(in the rows, 128 means zero)
Each row is followed by its class.
[114 103 125  96  79  88  82 197 149 132 121 142 131 157 151 162 138  95
 144 113 117 142 118 130 173 129 137 156 128  74  91 176 173 148 171 167
 113] => <204>
[108 154 136 141 175 103 116 151 184 100  93 136 133 158 128 115 135 101
 160 122  68  92 101  93 111 135 126 141 101 110  94 162 148 110 136 175
 109] => <130>
[ 95 114 114  74 132  70  94  68 197 189 181 130 135 123  49 119 140 140
 117 144 175  96 166 161 110  94 161  76 143 133 118 112 172 176 156 203
 171] => <163>
[119 100 108 151 211 118 115 143 143  92  97 106 183 135  85 146 138 118
 113 153 100 145 102  85  62 124 155 105 114 137  95 169 131 120 163 165
 116] => <114>
[ 97 167 148 155 116 108 159  75 191 220 126 132 114  74 107  70 173 144
 139 162 191 100 132 199 152 100 126 157 143 157 174 157 117 130  77 127
 112] => <60>
[115 120 145 169  74 162 200 152  72 156 130 157 109 113 149 115 146 137
 129  94 139 108  87 181 198 129 103 153 138  96 152 142 157 125 133 127
 113] => <130>
[140 123 111 132 139 140 113  66 148 130 133 146 146 162 100 153 137 115
 129 116 158 120 110 110  88  93 110 100 147 147 123 134 136 165  91 155
 135] => <196>
[ 60 106 147 105 136  70  76 134 151 153 147 134 134 131  63 126 150 141
 127 155  97 116 151 162  99 136 152  94 162 130  98 127 150 130 187 173
 153] => <114>
[131 108 114  87 104 133 101 150 100 154 206 155 139 100  82 145  86 175
  96 161 156 127 184 157 161 111 150  87 171 102 127  64 140 148 137 109
 125] => <189>
[135 137 131 130 133 125 144 115 151 173 143 124 116 106  96 104 143 135
 149 153 133  97 138 168 141 130 143  93 156 118 118 116 144 115 119 163
 120] => <130>
[ 87 100 129  90 131  87  80 210 106 122 139 165 136 156 130 122 122 111
 118 110 108 129 132 134 169 120 142 131 157  69  72 180 177 127 175 172
 122] => <60>
[138 110 135 159  82 192 162 119  39  85 153 136 103 105 140 148 113 143
 105  86 138 158 114 200 192 148 129  66 188 106 134  80 121 129 160 133
 128] => <141>
[145  89 110 124  89 113 126 192  99  68 132 106 110 151 161 176 117 114
 135  92  87 173 140 100 144 149 137  85 160  82  73  79 119  94 167 152
 133] => <97>
[ 97 154 174 164  76 107 170  66 167 203 129 115  85  48 121  76 181 182
 150 169 181 134 156 231 138 124 127 130 155 165 200  92  98 112  56 115
 151] => <209>
[ 88 120 143 152 228  94  79  81 175  88 126  92 159 125  86 148 133 125
 102  94 108 145 129 101  96 142 162  89 150 179  88 162 111 131 182 193
 146] => <141>
[118 101 127 151 197 110 127 116 145 128 101 111 159 117 112 128 153 117
 127 138 154 161 110 106  76 110 150 106 132 137 122 182 127 123 113 156
 126] => <209>
[ 84 142 124 123 123  77 115 123 217 141 103 128 124 154 128 139 162 110
 145 112 147 140 128  69 124 114 118 135 118 117 122 165 162 140 148 176
 123] => <97>
[ 78 144 150 151 123 113 128 110 183 111 118 135 107 120 156 127 141 155
 134 131 112 180 132  99  83 143 110 105 162 146 124 109  95 109 123 138
 128] => <189>
[ 79 124 125 148 131  87 105 126 169 126 121 123 146 130 122 149 131 124
 140 144 128 139 130  77  34 111 132 132 114 129 126 105 111 112 106 136
 116] => <209>
[ 77 101 142 146  86  86 115 152 167 197 122 101 111 101 131 151 162 120
 156 132 159 162 136 155 116 123 140 122 150 120 129 108 114 108 138 124
 122] => <209>
[129 136 129 164  96 154 157 151 107 151 152 120 113  85 108 113 149 141
 161 177 110 108 126 207 145 140 128 133 165 106 138  82  86 102  97  85
  90] => <42>
[ 97  95 120  71 166  78  67  75 171 163 180 140 145 165  41 120 143 132
 119 115 172  95 155 148 105  81 154  36 164 130  84 137 173 156 129 213
 176] => <209>
[107 149 154 179 161 146 115 106 153  51  96 131 121 146 139 122 133  81
 146  83  67 125  74 127 112 143 107 119 143 145  91 138  87  95 108 157
 117] => <141>
[ 97 122 134 124 131  67 107  93 174 123 139 122 126 131 106 141 128 155
 128 133 132 145 172 119  77 115 151  88 134 143 134  70 123 116 114 167
 160] => <209>
[ 90 154 141 110 130  47 101  26 242 155 131 150 142 154  83 118 153 145
 127 133 156 100 152 110  92 105 132 139 115 167 153 162 166 167 138 186
 156] => <204>
[128 123 122  99  96  96 132 126 126  92 154 134 117 134 121 134 111 154
 111 109 111 136 159 144 172 121 147 107 127 110 126  77 159 150 133 183
 183] => <163>
[105 120 147 124  97  53 127 131 177 144 113  94  88 104 164 154 143 176
 140 126 138 192 195 159 161 138 162  97 148 122 160  67 139 104 160 162
 164] => <209>
[149 131 113 124 120 112 135  72 143  92 153 144 124 161 100 141 124 152
 125 118 115 132 149 126 149 114 130  91 160 130 136  81 139 133 100 175
 155] => <42>
[ 88 164 135 127 108  94 134  82 181 154 145 160 128 130  97 119 148 163
 132 147 141 104 150 132 159 103 119 166 129 136 185 117 156 148 102 152
 130] => <42>
[ 98 136 143 159  92 102 141  88 186 155 122 120 101 136 123 136 170 129
 154 103 133 145 119 162 178 128 120 130 156 149 145 117 119 132 121 151
 140] => <42>
[107  97 135 119 134 105  94 134 122 126 135 120 122 134 123 157 138 140
 134 139 108 155 157 140  87 146 140  87 173 122 105 108 126 131 175 146
 136] => <196>
[ 97 104 143 149 129 107 124 187 120 109 120 144 121 155 146 139 143 104
 147 101  68 144  99  84 101 148 118 118 160 100  63 147 141  88 145 183
 123] => <130>
[ 98 113  99 102 122 110  94 162 147 109 118 152 154 152 117 146 124 126
 130 154 136 109 124 123  86 126 145 126  96  71 117 171 180 173 230 134
  88] => <204>
[139 142 150  98  44 116 133 168  78  94 144 169 120 128 154 137 112 148
 123 124  98 133 148 160 215 134 126 183 123  95 151 109 155 136  91 143
 140] => <204>
[113 111 133 128  79 133 135 187  93 144 133 177 119 139 148 113 147 105
 124 103 139 148  96 142 188 114 106 155 171  80  95 182 156 129  97 154
 115] => <60>
[104 109 129 123 229  91  89 106 180  84 140 104 159 139  89 135 117 150
  96 118 103 139 150  96 101 135 162  77 135 161  89 152 114 144 195 162
 148] => <189>
[123  88 129 120  98 124 100 202  95 138 124 125 125 142 151 178 130 113
 139 105 114 143 129 164 189 136 128 145 147  85 107 131 148 141 175 116
 120] => <196>
[ 75 110 114 119 113  66  86 171 187 176 146 106 125 120 104 159 142 153
 150 159 124 127 173 152 145 134 162 122 145  99 125  94 146 127 213 132
 108] => <42>
[134 106 102 117 163 126  99 151 134  18 100 169 167 219 102 159 107  92
 108  89  60 135  95  33 105 110 117 129 103 102  73 156 174 142 154 186
 132] => <114>
[109 168 108  96 142 103 103  89 213 125 135 166 145 138 117 134 109 172
 112 159 164 136 163  63 124  90 126 117 121 122 164 123 174 166 113 160
 124] => <189>
[137 134 113 115 143 154 108 163 147 101 134 141 130 116 124 119 109 142
 139 169 110 127 138 141 114 131 130  96 144  90 105 108 117 128 132 100
  91] => <189>
[105 113 143 138 100 129 117 209  72  44  98 149 128 160 155 149 125 111
 134 116  34 168  99 104 134 153 122 134 137  88  87 127 137 105 139 154
 129] => <114>
[ 97 104 138  85  57  89 120 172 121 205 170 112 102  69 114 131 137 156
 124 140 168 128 178 232 238 121 173 135 143  93 148  98 172 167 186 139
 152] => <163>
[111 162 148 137 145 141 110 106 145 120 128 125 119  92 112 119 128 138
 135 145 125 130 140 170 146 142 138 104 159 126 139 113 123 119 123 154
 111] => <141>
[107 144 138 166  77 135 194 103 114 109 117 142  98 121 159 122 151 176
 131 119 123 137 127 181 192 136 113 144 132 114 199 102 138 134 145 123
 126] => <42>
[ 93 129 141  75 142 105  78  95 173 182 148 155 142 144  25  81 161 126
 130 148 143  55 133 212 187 101 143 105 142 122 113 188 200 187 148 181
 149] => <114>
[119 117 138 143 134 128 138 125 140 209 160 123 121  95  69 102 150 123
 153 152 141  77 123 193 125 130 140 100 169 126 103 121 124 108 132 130
 115] => <130>
[106 119 127 134 196  89 128 142 134  95 119 103 159 111 108 127 139 141
 113 145 111 134 145  83  93 132 156 123 118 133 124 163 128 112 160 155
 125] => <97>
[123 116 107 146 198 115 130 165 136  47  83 121 169 156 141 136 140  98
 124 120  91 139  90  28  73 123 126 139  96 104  96 204 137 117 141 162
 102] => <97>
[ 97 116 134 138  99  79 132 113 151 120 162 101 118 100 115 135 115 153
 120 126 106 130 160 158  93 136 156 111 125 145 117  42  96 120 144 152
 168] => <163>
[114 120 102  95 144  97  91 148 158  81 119 157 128 182 129 147 138 134
 142 137  95 157 140  82 120 130 131  87 160  67 103 150 188 138 175 200
 119] => <42>
[105 124 127 141 123  98 115 164 161  94  88 109 128 149 143 168 130 124
 138 117  84 171 128 101 128 138 142 129 113 122 110 104 132 115 169 154
 131] => <114>
[105 137 136 133 170 114  93  96 181 124 101 122 136 148 106 124 150 112
 154 139 110  96 120 152  88 124 122 118 125 141 120 155 125 149 142 143
 119] => <196>
[ 93  91 130 112  80 139 139 152  77 178 148 155 119 109 111 119 148 151
 122 130 189 117 131 223 178 109 132 106 151  69 156 148 185 162 172 120
 120] => <209>
[122 103 121 135 163 108  94 140 128  84 164  96 123 141  78 135 118 125
 155 142  55 105 154 180  95 154 168  55 164 120  67  57  79  99 185 127
 124] => <42>
[ 95 131 135 123 106 116 120 156 116 123 130 160 120 139 133 130 151 133
 148 144 106 148 124 131 158 132 120 137 173  81 129 150 159 128 130 153
 110] => <42>
[139 138 143 166 106 138 170 115 120 130 128 135 107 116 127  98 145 115
 135 104 124 126 107 200 177 126 119 131 164 136 115 124  92 109  77 128
 132] => <60>
[ 86 131 153 110 149 130  70 100 138 190 182 130 127  83  40 102 142 120
 131 150 154  75 145 237 169 128 157  81 198 126 107 146 140 151 163 151
 118] => <141>
[109 137 138 112 108 116 120 113 147 117 163 158 123 124 119 129 110 174
 106 127 127 133 162 133 159 116 123 114 151 132 141  85 133 137 116 136
 145] => <189>
[120 142 144 134  86 132 113 196 115  77  98 141 104 124 192 172 120 126
 128  86  96 186 123 123 245 149 123 162 152  80 130 127 160 122 141 161
 121] => <141>
[117 136 112 112 149  70 110  66 184 116 171 124 130 145  73 144 122 179
 120 150 118 124 196 121 111 121 158  70 153 143 145  54 138 127 157 185
 157] => <42>
[142 126 126 152 181 106 160 140 124 111 108 112 150 102 136 116 132 157
  97 129 135 158 139 128 170 120 157 141 126 143 143 164 127 109 125 160
 136] => <60>
[106 108 113 106 103 105 113 123 129 165 183 127 140 105  78 126 122 128
 120 147 150  96 142 164 108 101 153 107 133 115 113  99 140 156 135 155
 139] => <163>
[151 109 116 148 191 115 150 174 104  91 108  98 154 112 150 150 116 148
 117 140  93 159 132  74 109 143 164 107 126 115 113 136 139  82 155 180
 116] => <130>
[117 102 131 140 122 114 126 182 141 140 118 133 122 165 141 156 137  84
 149  71 103 133  88 102 168 132 124 128 139  99  68 148 152 111 148 174
 126] => <130>
[120 163 125  92 140  86 129  86 185 132 140 109 105 100 103 103 145 174
 138 179 141 113 201 149 121 128 156  72 144 118 155  91 144 123 146 171
 135] => <97>
[106 173 163 161 135 120 151  52 212 113 116 133  98 124 126  91 152 153
 142 114 112 123 126 162 147 129 103 117 149 171 144 116  93 130  89 127
 148] => <189>
[102 164 153 146 107 116 160  59 185 158 123 140 106 115  96  80 181 124
 150 131 152  94 116 163 143 116 102 135 149 147 149 153 125 137  68 147
 137] => <97>
[ 88 104 150 107 152 111  58 163  99  86 149 144 129 147 109 150 115 105
 121  94  84 151 130 135 146 151 146  73 191  98  63 142 151 120 184 191
 137] => <141>
[114 132 126 152  55 159 193  96  91 192 165 141 100  71 108 114 159 191
 129 166 193 123 145 240 197 122 130 118 175 108 208  89 142 156 142  91
 109] => <42>
[142 128 118 112 136 127 111 134 125 132 143 109 132 107  68 126 123 148
 139 185 106 113 164 193 120 134 165  69 148 112 117  74 129 120 155 132
 121] => <114>
[ 99  99 164 147  67 118 176 117  82 113 123 144  87 126 153 119 149 157
 122  76 127 143 128 224 196 135 122 110 151 114 161  98 137 123 140 136
 172] => <209>
[121 141 126  94 124 106 116 167 123 107 139 128 121 115 108 112 129 142
 139 165  98 101 168 150 153 140 146 111 135  77 125 115 152 122 148 145
 115] => <97>
[127 123 116  87  89 109  92 201 107  89 119 158 136 146 158 159 125 125
 141 161 100 167 135  99 117 145 132 133 149  47 100 163 178 138 157 166
  96] => <204>
[ 93 100 132 152 184  75  93 128 169 122 122 101 178 121  94 135 146 114
 124 151 113 122 114 113  37 138 160 136 113 155  91 193 108 129 179 151
 112] => <204>
[134 110 108 153  86 167 171 188  51  64 124 147 121 149 160 149 120 147
 128 113  89 136 107 152 180 145 116 133 126  61 146 105 144 130 175 105
 101] => <42>
